array([[4517, 4550, 4478, 4612, 4624, 4527],
       [3809, 5018, 4860, 6703, 4607, 4820],
       [4646, 2765, 3215, 8286, 2598, 4541],
       [4643, 4123, 4305, 5149, 4125, 4501],
       [4658, 3395, 3530, 6536, 3579, 4362],
       [3876, 6867, 6483, 1884, 6590, 4596],
       [3713, 6997, 7250, 4221, 6772, 5757],
       [3631, 6705, 6133, 2964, 6543, 4349],
       [3899, 6733, 6432, 1166, 7004, 4648],
       [5300, 2340, 2685, 6706, 2409, 4283]]) => 4612

array([[7054, 6710, 3593, 4813, 5263, 3916, 4080, 4558, 4816],
       [6461, 6530, 3951, 2379, 3041, 5299, 4912, 5244, 5951],
       [6313, 5900, 4308, 6274, 4795, 4469, 4534, 4932, 4095],
       [4978, 5900, 4755, 3028, 2574, 4100, 5517, 5806, 5229],
       [2901, 6260, 4844, 4489, 5848, 6314, 4761, 5431, 2754],
       [6461, 5990, 5469, 4976, 5848, 5207, 4231, 4620, 2548],
       [9279, 8418, 2075, 2217, 6900, 2440, 2643, 3435, 5847]]) => 4080

array([[427, 641, 422, 773, 647, 265, 343, 257, 732],
       [515, 510, 494, 511, 486, 478, 510, 540, 506],
       [383, 618, 447, 767, 666, 306, 354, 239, 685],
       [378, 631, 434, 775, 667, 280, 351, 236, 718],
       [361, 827, 483, 275, 439, 442, 730, 764, 743],
       [567, 138,  91, 497,  79, 796, 597, 489, 550],
       [534, 973, 783, 468, 799, 180, 488, 605, 566],
       [426, 432, 558, 425, 566, 537, 425, 418, 468],
       [504, 470, 464, 458, 509, 523, 471, 413, 508],
       [149, 163, 585, 781, 256, 315, 251, 401, 650]]) => 343

array([[8, 5, 4, 1, 7, 4, 2, 4, 1, 8, 1, 9, 4, 6],
       [6, 5, 7, 5, 2, 3, 5, 6, 6, 3, 1, 2, 7, 3],
       [2, 4, 9, 7, 6, 4, 6, 4, 6, 4, 9, 7, 6, 4],
       [7, 4, 8, 2, 6, 8, 3, 6, 7, 2, 1, 8, 7, 2],
       [3, 7, 3, 1, 4, 8, 8, 9, 3, 3, 5, 6, 2, 3],
       [6, 3, 2, 3, 6, 6, 8, 4, 5, 8, 6, 2, 3, 7]]) => 9

array([[-17,  -3, -12, -25,   7,  11,  -4,  18, -26,  23, -22,  12,   8],
       [  5, -25, -17,  -1,  17,  -6,  26, -12,   9,   8,  11,  39, -28],
       [-23,  12,   1,  21, -18,  -6,  20, -19,   1,   9,  22,   5,   4],
       [-17, -21,  -2,  25,  -3,  23,  11,  -5, -19, -27, -19,  -2,  10],
       [-14,  10,  -9,  -1, -19,  -7,  -6,   0,   3,   4,  -5,   9,  14],
       [  9,  -2, -25,  -7, -14,  -4, -15,   8,  31,  -7, -12,  22,  15]]) => -22

array([[6558, 5576, 6360, 5760, 4785, 5758, 6124, 3943, 5680, 6256, 4566,
        4536, 4498, 4217, 5380, 4714],
       [4616, 5500, 4933, 5199, 4450, 5892, 6182, 4501, 5292, 4639, 5565,
        4320, 5778, 4812, 6287, 8832],
       [6270, 5281, 5963, 3931, 2595, 6590, 7057, 3671, 7353, 3151, 4786,
        3272, 4454, 2183, 4260, 9671],
       [7231, 5442, 6903, 4795, 2798, 6416, 7116, 2794, 7049, 4576, 3988,
        2957, 3682, 2022, 4357, 7369],
       [4403, 5580, 4829, 5612, 5339, 5608, 5765, 5035, 4715, 5363, 5833,
        5025, 6104, 5729, 6686, 7547],
       [7184, 5375, 6778, 4583, 2744, 6496, 7088, 2965, 7211, 4337, 4129,
        3045, 3762, 1985, 4165, 7612],
       [5131, 5777, 5774, 6137, 4280, 5764, 6459, 3224, 4784, 5868, 4803,
        3531, 5171, 4552, 6839, 7542],
       [6846, 5679, 7002, 5558, 2923, 6229, 7132, 2159, 6241, 5400, 3791,
        2598, 3707, 2480, 5294, 7115],
       [6900, 5265, 6382, 4123, 2642, 6581, 7087, 3412, 7475, 3592, 4455,
        3245, 4041, 1977, 3990, 8575]]) => 4217
---
Q: array([ 1.10,  0.99, -1.50,  0.57, -1.76,  0.47])
A: 1.10, 0.99

Q: array([-0.011,  0.108, -0.138,  0.098, -0.124, -0.094, -0.110])
A: 0.108, 0.098

Q:
array([[-1.1, -0.9,  0.2,  0.4, -1.7],
       [ 0.9,  1.0, -0.5, -0.3,  1.4]])
A: 1.4, 1.0

Q:
array([[ -40.25, -166.76,   -2.52,  199.00, -157.80],
       [  -3.55, -132.75,  -27.04,   38.49,  -81.96]])
A: 199.00, 38.49

Q:
array([[-0.6, -0.1, -1.0, -0.5,  0.6, -1.0,  0.7],
       [ 1.2,  1.0, -1.0,  1.1,  0.4, -1.7, -0.6]])
A: 1.2, 1.1

Q: array([-142.05,   88.69,  -34.83,   -4.19,  129.73,   69.31])
A: 129.73, 88.69

Q: array([ 16.520,  -3.593, -16.841,  -4.043,  -2.123,  14.512])
A: 16.520, 14.512

Q: array([ 13.480,  -4.994, -11.148, -10.686,  -2.403, -13.501])
A: 13.480, -2.403
---
[[86, 23, 83, 75, 29, 19], [44, 69, 46, 96, 58, 57]] value 19, 44
[-35, -23, -25, 9, -10, 36, 23] value 23, -35
[[59, 65, 24, 70, 47, 45], [49, 72, 49, 26, 28, 81], [94, 64, 72, 72, 59, 51]] value 45, 94
[811, 758, 244, 696, 399, 204, 878] value 878, 811
[[456, 248, 510, 587], [777, 819, 317, 674], [673, 573, 629, 982]] value 587, 673
[209, 73, 91, 205, 34, 148, 164] value 164, 209
[248, 169, 58, 223, 99] value 99, 248
[[3, 4, 2, 7, 4, 2, 4], [4, 3, 2, 6, 2, 3, 4], [5, 7, 8, 6, 9, 5, 5]] value 4, 5
[6088, 3226, 7755, 1837] value 1837, 6088
---
[5754 6828 4276 5867 9244 7855 2920] 4276
[128  53 214  98  97  94] 214
[890 455 156 389 643] 156
[-29  15  29 -11 -11  29  31] 29
[249  49 208 991] 208
[81 59 57  3 96] 57
[ 588 -515  -84 -310] -84
